Each row has a hidden stage along a path, written after it and counted from one end. A new block has a new path.
[ 162  181  308  -83 -177 -185 -283  128  -71   12 -195  395   88  -17
 -229 -207  266 -221  336   66 -639  -49   64 -145 -229  -52   81   12
   39  -85  246  210  185  369  211  -39 -198  131  112  159  131]
22
[  94  -35 -149  -12   62  127  205   57  155 -120  -75 -111   22   28
  -48  -34  -41  150 -104 -340   20  -18   16  150  -48  274 -268   81
 -280   56 -392 -170   21 -186   50  -39   26  -36   67  -44   -7]
8
[ -41   82  -28   -3   87 -308  214 -280  -22  108    8 -114   78   -2
   52   46 -233   93  -18  170   43  -28   74  -25   48 -156  -31 -340
  216  196 -134  123   81  -75  -56   74  103   -7   46  -47   52]
6
[-113  177  -56    1   -3 -212  136 -188   17   73   73    0  217 -101
  130   14 -210  137   49  132   51   -2  236  -26  214 -176  -38 -176
  278  187  -70  179  190  -36   77   60  141   -7   40  -86  145]
21
[-172  190 -214   55  -21  -60  172 -161   79 -102  -43    0  230 -111
  -16  106 -170  237   26    4  108  -28  255  -15  165 -137  -28 -111
  199  124  -90   93  104 -166  113  114   90   23   44 -111   54]
11
[  58  -30   57 -281  -71 -179 -311 -189  -83  173 -133  101   -9  -21
  -19   32  -41  -56   96  204  -43 -155 -206  -86   -9 -153  118  -60
  170  189   35  272  144  154   -4  102  -90  208   20   70    1]
40
[ -69   14 -158 -252 -104   21 -264 -206   -4  126 -155   75   56  -73
   19   81  -26   37   43  117  126  -74 -125  -60  157 -107   67   74
  170  146   67  225  144   35   90  137  -69  201  -38  -20  -62]
38
[-121  -68  -32 -143   16  -36  197 -157 -283  178 -295  -76   32   55
   39 -270 -291   -3   -4  306  262 -195 -154   30  184 -110  -43   40
  281  454 -177   32  200  -44  139  175  102  108  123 -173  -19]
3
[  58   90   90  -78    6 -176   69 -104   47  188  168   -1  126  -98
  163   23 -147   45   30   41  -11   20  141   13  184 -114 -125 -144
  127   66  -61  180  171  -19  -20    1  122  -30   25  -18  117]
36
[ 176  359  151  139  -76   24  -87   17 -105 -223 -249  301   84   66
 -614  227  414 -132  131  -10 -613 -155  -13  -49 -443 -202  129   50
  146 -486  434   -7  -53    3  -12  -69 -308  111  152  394   90]
7
[ 115   16  103 -167  -48   16   -1  102   21   24   39   77  -43  -20
  -28   97   62   63  -33  -79  -67   82  -31   33  -46  -54  -75  174
 -135 -119  -16   89  -54  -31  -74  -27 -108  119  -11  148 -104]
41
[ 149   53  -25  -67   62  222   63  153   43   -1   55   16  -42  -18
  -82   51   56  102  -92 -200  -25   78   -8   81    7  -14 -132  175
 -180 -148  -43   -7 -145 -170  -88  -84  -63    9    4  119  -72]
19
[  87   13    1 -201  -12  -48 -236 -139   32  221  -32   65    2  -80
   -4  101  -38  -37   54   79  -26  -41  -77  -87   93 -139   34 -118
  116   43   93  274   78   36  -30   81  -50  114  -14    8  -17]
39
[ 111   58   16  -14  -94   26   52  -31  176  -53   12   85   66  -81
  -83  199  136   28   16 -249 -230   53  156  144  -68  126 -255  -33
 -225 -303   20  -21   25  -79   73  -12  -92   65  -56  111 -104]
13
[ 165   59 -117  -12  245  220   60 -110   29  393  -48 -158   -1   29
   46 -104 -104 -171 -144  -44   69    2  -95  -30  266   65 -182 -116
  202   54   -2   54  133 -136   -1  -46  110 -169   93 -194  180]
29
[ 225   53  -26   44  130    6    9 -193  249  191   18  -80  -11  -33
  -79  272   29 -106  -89 -211 -203   47   68   -8  -12  132 -231 -353
  -51 -285   51   60   41 -126  -49  -16  -21  -73   -5  -53   29]
18
[ 261   69  152 -103  125   -3  -30   93  -35  152   32   17 -122  102
 -109   -9  115 -106  -86  -36 -216   74 -165  -32 -146  -32  -19   75
  -40 -122   18   84  -59   23 -172 -154 -118    6   60  195   77]
39
[ 345   19  147  -14  246  149  108  189  -15  180   65  -52 -176   87
 -138  -59   36  -99 -131 -160 -193   70 -107   27 -109   11 -142  -29
 -164 -162  -43   -1 -184 -123 -206 -171  -58  -99   80  117   32]
15
[-159  159 -443   34  -48  251  203 -248  259  -92 -175 -122  195   -1
  122  135  101  111 -226 -338  178  161   77   54  215  334 -323  201
   52 -152  -42 -219  170 -214  252   -3    7  -76    5 -223   -1]
38
[ 143  333  357  -14 -146 -229 -221  165 -173  -75 -230  434   77   80
 -358 -192  365 -222  304  176 -729    7   30 -248 -358 -186  235  120
  180 -165  375  197  113  387  138 -108 -270  130  170  270  196]
25
[ 106  130  259  -79  -87 -245  -50  -94 -146  139  -10  209   25  -24
  -85  -13  120 -157  159  198 -384    2   39   16 -116 -216   -5 -170
  111 -148  284  185   27  167   12  -16 -134  115  -15  237  -35]
11
[ 143  172 -256  173  197  316  158 -178  300  182   28 -145   89  -87
  -36  259   20  -43 -189 -358  -26  118  169    5  222  130 -333 -287
   55 -376  156  -52  -27 -341    3  -31   60 -242   26 -207   47]
19
[ 564  -72  777  130   66  358   93  681  165  104 -335  250 -116 -113
 -752  337 -161 -175  186 -271 -405 -288  257 -409 -155  -92 -130  -16
 -215 -498   72  174  114 -298  -27  298    8   74  464 -408   12]
29
[ 313   50  129  -18  139 -186  -87 -186  216  247   29  -65  -34   39
  -57  175   41 -183  -42 -135 -312   11  -37 -111 -111  137 -147 -361
    1 -178  -11  121  149   29 -105  -69  -10  -89   74  -20  174]
35
[ -18  157 -209  129  -10  143  249 -157  121   58   55  -45  291 -182
   76  -38  -91   85   44 -231   19  -70  275  215  288   48 -364 -217
   77  -30  -38  -79  156 -248  164   36  188 -192   48 -120   84]
0
[ -13   20 -174  -89  -42  209   65   83   70 -156  -65   15   74  -53
  -38   19  -33  233  -51 -224  126  -33   34  116   69   64 -139  250
 -159   53 -217  -61  -13 -181   73   15  -10   71   27    6  -68]
16
[ -48   32 -247 -152   55  114 -209 -266 -199  272 -270   14   50  -42
 -102 -171 -118  -88   96  267  127 -246 -216  -11  198 -215  115 -150
  360  350  100  212  112  -14   89  154   -2   93   34  -46   25]
2
[ 234   62  -60   51  164  222  159  122  110  -33  -16  -70  -81   63
 -225   89  107   29 -149 -307 -146   55  -36   98 -150  125 -184   46
 -239 -230 -111 -115 -158 -226 -118 -123  -88  -62   50  121  -17]
9
[  32   45 -128 -128  -36  231   13  127   93  -63  -13   28   36  -47
  -20   27   28  193  -55 -204  103   69    4   39   97   39 -106  315
 -160  -13 -130    2  -19 -147   21  -15  -27   59    9   22  -70]
28
[-185  182 -232   -9  -68 -111  102 -206  178 -120  -91  -29  215  -47
   47  150  -99  242  -27  -37  122   66  180 -123  136   12  -21   36
  167  115 -142   71  211  -88  142   92   67   47   46 -167   82]
29
[ 280    6    2  -95  166  272    6  199   55  125   81  -60  -97   35
  -78  -36   37   22 -130 -237  -19   36 -134   69   14   66 -145  192
 -196  -68 -153   -9  -85 -161 -159 -146  -13  -65   59  102   53]
29
[ -59   21 -176 -128  -15  -63 -118 -264  -64   68 -329    8   -1   37
 -162   -8  -33   -5   52  167   15 -119 -178 -101  -40  -68  106 -108
  174  210    5  127   89   17   81  155  -88  160   33  -40  -65]
1
[-103   81 -432   -2  137  298  172 -255 -106  174 -225 -173  112   55
   63 -238  -70  -57 -159   -9  240  -89 -145  186  283  119 -202   51
  264  234  -76 -138  137 -174  186   -9   75  -96   42 -127   93]
6
[  89   23   -2 -130  -90  140   20  124  112  -71   15   66    6  -31
  -50  109  117  127  -42 -216  -47   97   22   97  -21   95 -164  306
 -261 -161  -96  -16    1  -88   15  -40  -90  112  -36  129 -110]
27
[ 115   51    2  -70   90  -27  -66 -181 -109  254  -77   12   -5  -27
 -121   -2  -57 -117   53  159  -94 -136  -95   18   37 -195    1 -267
  192   53  125  177   20  -36  -56   57  -23   37   26   70   13]
6
[-108  -24 -146 -216 -116  -44 -140 -236 -118   91 -169   68   65  -92
  -28   -6  -97   76  118  204  124 -163  -98   64  114 -188   49  -53
  138  247   14  185   82   -3   87  189  -39  218  -53   49 -149]
4
[-148  141  -63  -64  -37 -203   70 -250 -206  146  -86   54  182  -71
   71 -194 -181   28  145  317   43 -119   56    5  189 -289   45 -205
  390  327   56  185  154   42  113  113   87   40   51  -24   66]
4
[-149  112 -148  -55 -112 -186  151 -231  241 -136   15  -56  164  -68
  117  313  -97  291  -83 -102  150  125  189  -72   94   29 -108   10
   32  -23 -157   50  143 -134   51   99   49   77  -13 -114  -44]
36
[ 230  -44  165 -181   89  -37  -21   80  -99  133   57   -1 -150   81
  -37  -50   14  -22  -68   16 -107    9 -193   71 -121  -49  -49   90
 -135   13 -109   69  -85   14 -174 -112  -85   76   12  225  -28]
20
[ 130   77   34  -20  -87  101  -29  128   90  -98 -174  177   24  -30
 -242  -11  200  -28  112 -220 -333   20   73   17 -167  108 -119   61
 -218 -197   48   -5  -11    9  131   -2 -162   80   38   79  -82]
8
[ -77  144 -129   38  -50  -99  137 -226  193  -25   39  -19  210 -128
   71  227 -108  164   -7 -100   23   29  268   15  158  -12 -175 -187
   98  -61  -43   66  147 -142   99   83   84   -7    1 -113   28]
19
[ -95   53 -231  -53 -196  157  100  -77  248 -181  -55   40  196 -129
  111  122   72  210  -27 -363   54   85  198  156  146  251 -341  180
 -210 -141 -110 -135  112 -142  248   45   -6   40  -50  -87 -135]
20
[ 269   25   73  -45  154  189  111  222   83   47   73  -37 -152   62
 -126   57   85   37 -155 -247 -121  159  -56   21 -109   61 -146  140
 -276 -223  -86  -26 -197 -158 -180 -147  -91  -33   28  123  -57]
21
[ 155   71 -206   82  154  137   24 -209  204  131  -49 -115  114  -66
  -54   95  -67  -42  -58 -268  -63 -127   62   67  115  152 -257 -341
   50  -58  -74  -24  107 -200   47    4   88 -165   82 -152  143]
12
[ 269   -6  112 -115  118  121   46  146   23  139  109  -34 -122   43
  -35    4   52   -5 -113 -156  -89   91 -112   65  -43   27 -154  124
 -203 -130  -84   13 -107  -97 -174 -136  -48  -22   20  150  -24]
26
[ -82  166  -85   21   11  -86  111  -59   50  -44  -50   39  131  -57
  -70   69 -116  148   31   44  -11   21  200  -73   71 -128   25  -64
  144   86  -68  147   83  -74   73   67   26   63   45  -58   67]
15
[ 336   44   98  -51  141  226   16  241  119  122  120   -2 -103   18
 -110   10  125  -29  -91 -295 -189  122  -45   33  -52   85 -180  122
 -267 -239  -49    5 -115 -125 -160 -172  -55  -87   45  126   28]
29
[-261  194 -426   56  -57   66  166 -225  215 -239 -209  -53  217  -40
   -6  175  -51  285  -99 -163  184   86  193  -78  138  104  -77   75
  121   45 -120  -54  111 -190  226  107   14   39   28 -226   -9]
17
[ -40  -90   29 -279 -162 -164 -161 -253  -79  167   26   78   70 -145
  146   97 -145   63  103  193  104 -153  -28  157  168 -171  -73  -88
   68  163  -14  224  150   41   50  153    6  239 -113  101 -144]
17
[ 259  -61  195 -117   78 -183  -78 -152   88  289   72  -26  -86  -24
   -6  169  -57 -130   -3    9 -198  -17  -33    1  -43   -6 -142 -330
  -56 -107   -3  188   64   20 -119   11  -20   45  -21   51  -13]
20
[-334  187 -326  -39 -101  -11  152 -263  -18 -106 -237   19  146  -15
   10   95  -36  188  -57  149  198  122  103  -72  158 -114   46  117
  264   86   86   58   59  -85  205  142  -61  165  -49 -103 -128]
12
[ -26  -23  -14 -202 -107  -83 -141 -148  -62   69 -111  106   17  -81
  -49   75  -54   55  102  143    6  -97  -44   26   32 -165   31  -53
   43   99   38  199   39   22   45  142  -81  226  -56   79 -155]
11
[  30   84 -121  -59  -19  265   90  128   -6 -101  -69   67  -11   -6
 -149   34  132  113  -69 -163  -17   81   -5  123  -22   -5 -103  287
 -164 -155   12  -54 -141 -161   19  -44 -135   93  -32  156 -147]
11
[  78  -43   90 -228  -10 -219 -266 -223 -104  270  -89   78  -21  -38
  -16    3 -115 -106  124  276  -85 -167 -127  -45   32 -181   88 -228
  183  212   37  315  154  151    2  109  -41  189  -14   58   15]
18

Each row has a hidden stage along a path, written after it and counted from one end. A new block has a new path.
[ 275 -133   87   28 -175  108 -285 -217  -40  -97  289  108  -90   15
   -1 -252   58  -50  102 -196  137   -1   91  139  140 -127 -228  319
 -209 -134  311 -126  -68  265    1 -181 -320 -133  -65  -28 -146]
26
[ 121  290  -66 -360  265  -94  509    3 -204 -115   37 -297   82 -171
 -167  -52  184   74  135   51 -230  126  -12  176  149  -38 -103  269
  -20 -175  107 -250   86  158  -96  -57  -20 -297 -180 -271 -199]
16
[-533  196   84 -234  -98  359  236  187  226 -362 -411  -31 -164   31
  -62  314 -122   14  142 -192   33  236 -321 -170  154 -485  114 -106
   98  -62  -94  -36    6  -28 -162 -416  400 -268  168 -391  -28]
7
[-105 -264  -53  -48  238  122  352  179  -43  142   45  235 -307 -219
  -27  254  -80  510  -31   70 -333  -35 -122 -197  239  169   69 -104
   81  -42  -71  130  254   16  245  221   99   74   84  -26   98]
5
[ 219 -507  134   23  308 -263  310  -60    8 -190  177  382  115  -61
  348  143 -178  191  248  114 -302   -1  -33  268 -134  129  -11  317
  189  -98   13  170   40  256  469  -71  126  416  -50   20  -79]
27
[  43  -52 -169  275   56 -448  125 -125    8   49  -37  103  280  159
  213  151   44 -181  150  -11 -220   -4  254 -105  108  151  -86  140
   72 -185  198  189    7 -186  280 -107 -174  152   17    9   50]
2
[-486    4  303  -55 -219  246 -196   48  149 -590 -426   70 -264   62
  122  182 -245   35  154  -67  242  153  -99  191   54 -405  -75   97
  168  200   52  100 -151  163   21 -438  182    6   47 -168   -3]
33
[ 139 -712   73 -170  335  -33  141  -35   14  252    4  292  106 -163
   30  143    4   41  -79  228 -475   30  -19  157 -178  179  -41   70
  229 -238   21   67  149  219  385  234 -114   97   82 -190  -21]
25
[  41  128   -6 -220 -114  164  -52 -117  -61  -94   70 -169  -86    9
  122 -372   18 -273   66 -287  199  -62 -218  101   70 -195 -225  226
 -217 -153  252 -248  -50  127  -68 -193 -220 -291 -163  -21 -181]
31
[-671   10  227 -311    3  484  -49  167  124 -110 -361 -327 -193  120
 -115  157  -20  -88 -116  195  -90  149 -396   43  -48 -313   55 -233
   85  -15 -141  -58  112   -9 -115  -98   92 -159  105 -152    3]
27
[ 180 -413  -59  281  169 -232  328  -45  242  -45  261  394  157  164
  456  123 -169   38  280 -145 -149   37 -169 -125  109   14   38  -30
  -68 -122 -131  219   31   53  422 -112  129  512  -53   68  -61]
4
[-476   67  150  184  -36  229  -82  170  -49 -432 -250    1 -184  247
 -129  503 -135  112   95  118   13  261 -141  271  296 -228   28  -61
   97   63   32   -2   32 -102   53 -344  101   12  206 -261   31]
14
[ 187  -88   66 -111 -212   83 -149 -153  223  170  158  -98  -68 -140
   12 -493  250   23   32  -79  -23  -45   99 -268    8  -22 -202   20
 -231  -13  104  -28  -29  225  -89   90 -295  -56 -129  162 -139]
27
[-211 -112  361 -326   11  278  -39  -34 -167   73   88  122 -289 -144
  -29   41   91  321  -61   70 -316   30   20   91  -38   14   51   13
  180 -151   78  -18   72  138   92 -203  -14 -364  225 -114  -11]
28
[ 131 -248  -64  215  215 -430  397  -49   23  -98  102  325  300   96
  280  238  -49  -31  261   -9 -279   68  102   16   70   72    7  152
   86 -227   81  129    6 -109  352 -217   37  257   77  -92  -23]
3
[  59 -521   84  186   56  241  -20   47   88  -22  335  405 -246   41
   59  159 -139  345   70   70  -99   -1 -161  -15  209  -56   91    6
 -118  -61  -29  115  142  107  223   42  -17  312   98   30   39]
18
[-240  -48   31 -218  225  360   75   89  -28 -113  -63 -394 -113  115
 -184  115  -36  -71  -80  201   -8  159 -387  318  127 -255  -65   20
 -103  -62  -65 -180  180  157  -84   94  -92  -31 -147 -204 -111]
23
[ 292 -231  -83   67  172 -458  161 -160  105  183 -128  -15  368 -151
  153  154  119   24  106  206 -487   11  327  133 -305  344  -60  438
  315 -233  273  202  110  -31  307   87 -112  114   98  -50  -76]
23
[ 205   44  -37   68    4    6  293  104  162 -597  164   64  101   48
  -17  -69  -83  -82  454 -371  115  151 -357  -48  187 -220 -270  276
 -285  -71   38 -242  -43  339  -49 -322  224  153 -128  -15 -302]
2
[ 172  341 -135  -31  -90 -160  191 -102 -147 -298  195   48 -111  -10
   48 -291   44   31  316 -365   97  -46   49 -201  430  -23 -264  207
 -207   42  161  -79 -105  309   40 -192  -28  -58 -364   98 -107]
10
[ 225    2    8 -104 -208  100 -223 -181  -87 -159   48   57 -111  -94
   72 -326   -8 -196   92 -369  247  -53    2  176   91 -138 -321  395
 -151 -138  426 -222 -117  217   -6 -243 -293 -332  -82  -97 -177]
32
[-433 -135   31  172 -247  349 -252  214  301 -348 -212  -19 -108  272
 -218   36  -34 -219  110   23  117  100 -351 -291  202 -291 -130 -231
 -207  122  -65  -46    0   46 -104  -59   23  258   35  107   26]
17
[ -55 -314  210  -88  -17 -372   26 -282  183  271 -326  169  294  -62
  423    3  151 -186  -42  156 -255  139  479  147 -250  -44   38  -61
  329 -165  139  240 -172 -186  285 -239 -275 -133  174 -346    9]
35
[   7 -487  -67  196   58  192  236  160  338  235  143  340 -177  -51
  218  105  -88  322   27   -1 -154    9 -289 -302  176   -3  172 -315
 -153  -58 -169  155  182 -168  232  162   45  324  163    9   33]
11
[ -23 -410  335 -160  210  194   77  -64 -123 -117  265  393 -263  -70
   45  316 -130  504   77  143 -317   92   27  247   59  -49  144  179
  230 -106  -49  167  109  368  279 -156  159   48   97 -180   17]
22
[-531   74  278   64 -154   30 -378   25 -216 -206 -508  -31  -95  118
   22  322  -21  -98  -43   93 -181  109  104  328  -86  139 -149   47
  372  -37  348   40  -32 -193  228 -370 -150 -334  368 -136  101]
38
[-259  -23  -17 -215  103  373   16  101    4 -202  -84 -333 -118  135
 -132  -37  -80 -228  -19   45  103   53 -482  160  109 -284 -138   59
 -174  -58   -4 -214  123  168 -103   50  -72  -22 -188  -69 -100]
25
[  69  104  -84   72 -115   83   47   48  -38   87  153   47 -291 -149
  -85 -139  130  357   62 -109 -103  -59   49 -287  349  166 -113  -34
 -166   38  131   -7   96   28   35   86 -140  -77  -18  128   -9]
12
[-168  -47  144 -197   27  366    4  -48   -1  468  206 -108 -274  -22
  -38   23  208  319 -202  133 -301   70  -36 -101  149  -19  197 -286
  -43 -186  -69   28  203  -90   -8   48 -171 -303  163 -143   14]
17
[ 178    0 -111  -84  125   50  316  -13   97 -205  -59  -55  -23 -102
  -48   40  -25   41  126 -167  168  268  -66  197  362 -326 -151   82
 -166  -22   20 -166  -22  209  -60  -95  -64 -101 -196 -466 -213]
8
[  -9   61  -55 -124  219  105  258   94   22 -304  -67 -258  -78    0
 -117   59  -51   85  152   42  -21  182 -274  189  246 -103 -183   81
  -81  111 -109 -101   91  381   29   89   80  153 -328 -131 -182]
16
[ -72   25  229 -253  403   70  251   -3 -322 -463  -30 -226 -211    2
  152   93 -215  160   94   81   89  227 -268  818  210 -106 -240  160
   52  164  -62 -155    3  479  243 -122  -24   35 -389 -261 -225]
36
[  94  106 -134   60 -151   67  204   82  202 -538   78   81   34  115
   35 -217  -84 -220  413 -383  265   62 -364 -202  283 -340 -203  163
 -358  -11   60 -211 -108  211 -104 -287  147  149 -214   13 -196]
13
[  96  260   -7 -326   -4  -84  252  -55  -13  -12  -83 -340  -77 -297
  106 -464  175   62   75  -68  -19  -46   28  -46   17   42 -242  166
 -128   26  168 -123    0  139  -83   76 -215 -249 -273   44 -142]
38
[ 244  -58  190  -40 -130  -50  -84 -188   91  -60  183   72 -244 -248
  145 -293   90  435  141  -43  -23  -22  302  -29   86   73 -175  210
  -34  172  102  161  -60  398   97   -6 -142   85 -188  155 -116]
29
[-241 -346  136 -113  318  234  192   88 -204  231  114   71 -407  -72
  305  124 -185  395 -203  243 -168  -89 -280  290  112  114  126 -164
   48  -17  -68  101  240 -115  361  198 -155   83   15   13  105]
36
[-198  -45   27  209 -236 -186 -258 -118  198  106 -205  -72  270  209
  148   37  152 -313   55  107 -226  -30  180 -151 -227   73  -13  109
  126 -205  280  161   -8 -337  103 -197 -197   23  271  128   53]
25
[  90 -115  129    6  -81   62   20  -59   25  -45  236  255 -228 -108
  -40  -61   99  396  133  -12 -142   40  186 -175  267  -13  -19   16
  -62   32   28   99    2  233   72  -66  -45   30  -21    2   -8]
16
[  53 -279  -77   28   60 -234  365  -98  262    5   78  316  245   64
  374   98  -74  -71  238   14 -205  -52   29 -224  -84 -177  242  215
   69 -281   39  245   18 -165  184 -185  140  243   56  -70   58]
18
[ 144 -474 -144  214  195   70  188   33  114   99  180  356 -177  -35
  208  272 -244  298   45  -91  -84  -18 -167  -42  245   35   42   53
  -46 -102  -17  197  199   47  341  149    6  299   12  -63   39]
3
[ 165  -11   12  512  -49 -440 -142 -184   80 -195  -66  132  189  174
  248  348  -43  100  283 -109 -167  179  348  189   95  265 -192  253
  212   16  215  293  -55   73  412 -292  -38  269   75   -7  -93]
3
[-318 -344  298  225 -101  260 -532  -73  163 -119 -177  -49 -114  296
  -61  272  -29  -38  -94  252   42  289   44  349  111 -203 -101 -198
   59  132  -35  131  -26  152  133 -103 -252  185   88 -178  -12]
25
[ -17 -158  266 -214   26   94 -101 -180 -146  122  176   78 -312 -136
   52 -187  112  322  -83  115 -115    8  253  103  180   10  -91  -46
   26   75   22   95  -19  319  142   31 -275 -103 -155  -26   -2]
29
[-209 -292   94  -52   46  376  179  145  156  350  106  165 -302 -153
  -78  226   77  461 -167  115 -248   82  -70 -268  192 -123  244 -302
  -70 -192  -92   63  242 -258  -36   59  -54 -174  374 -214   90]
2
[-395  -16  101  237 -344  -10 -429  -47  145 -135 -440  202    5  243
  -29  240   46 -219   89 -140 -118  174  183 -211  149    0 -154 -231
  229   45  131  183 -150   -1  205 -338  -30  -80  222 -121   87]
11
[ 127 -337 -135   18  476  -48  440   98 -145  272  104   97 -192 -207
   77  328  -85  544  -83  293 -389   15  -46  215  236  303   92    6
  121  -40  -58  152  320   -3  394  404  -72  212  -53 -142   42]
14
[ 268 -270 -187  227   59 -430  108 -134  205  326 -267  123  325 -156
   95  217  158  -20   13   22 -350  136  427  -37  -34  263 -116   97
  222 -198  246  185   41 -170  286   74 -247  -17  198 -278  -46]
5
[ -19 -256  160 -165  -40  265  -99  -56  110  339  151   59 -203 -130
 -146  -81  232  289 -114  120 -324   54   88 -228   74   44   27 -190
  -16  -94  -44   63  122  170   23  140 -164 -139  100  -49   -6]
19
[ 211 -253 -145  223  -68 -449   40 -156  153   90 -274  362  334  -50
  154  166   86 -182  156 -107 -256  103  408  -83   11  142 -113  147
  235 -197  298  170 -101 -105  322 -161 -148  -19  174 -280   -3]
11
[-123  -59    7  151   20 -309 -122 -150 -141   68 -142   14  299  220
    0  248  150 -265   29  210 -357   65  316  156  -39  147  -43  172
  244 -258  307   91    5 -214  228 -194 -256  -78  196 -126   66]
19
[ 163 -117  236 -120  -81   75   -9 -156  221  205  226  -82  -97 -173
  115 -284  239  319   27   75 -163   78  164  -61  -46  -10  -21  -24
  -97  -16  -14   62   18  169  -20   -8 -180  -32   -4   34 -164]
27
[-456  -88  303   19 -222  178 -296   25  365 -110 -438 -151  -77   51
    2  169   63   80    2  206 -140  200   65  -47 -155 -122  -14 -164
  223  148  -56  222  -20   30   12 -145   43   69  203  -40   -2]
27
[-258   51  283  214  -81 -103  -45   -6  155 -388 -329  101  -54   70
   35  489  -19  361  218  143 -159  380  310  217  162  -81   19  -40
  324  207  -41  274  -97  108  180 -395  191  126  167 -301  -32]
13
[-247  -66   10  123 -166  261   19  157  284 -522 -196  154 -146  155
  -46  111 -176  -83  242 -240  286  217 -319 -128  360 -454 -125 -133
 -187  134  -86  -62  -98  169  -54 -277  174  164  -56 -187  -72]
9
[ -30 -440  -80  -63  314  -81  233  -38  -73  342   97   68  233  104
   96  150   53 -212 -117  302 -381  -39  -83  126  -91   34  132   52
   53 -418  109   -7  195 -279  228  120 -253   29  141 -153   62]
22
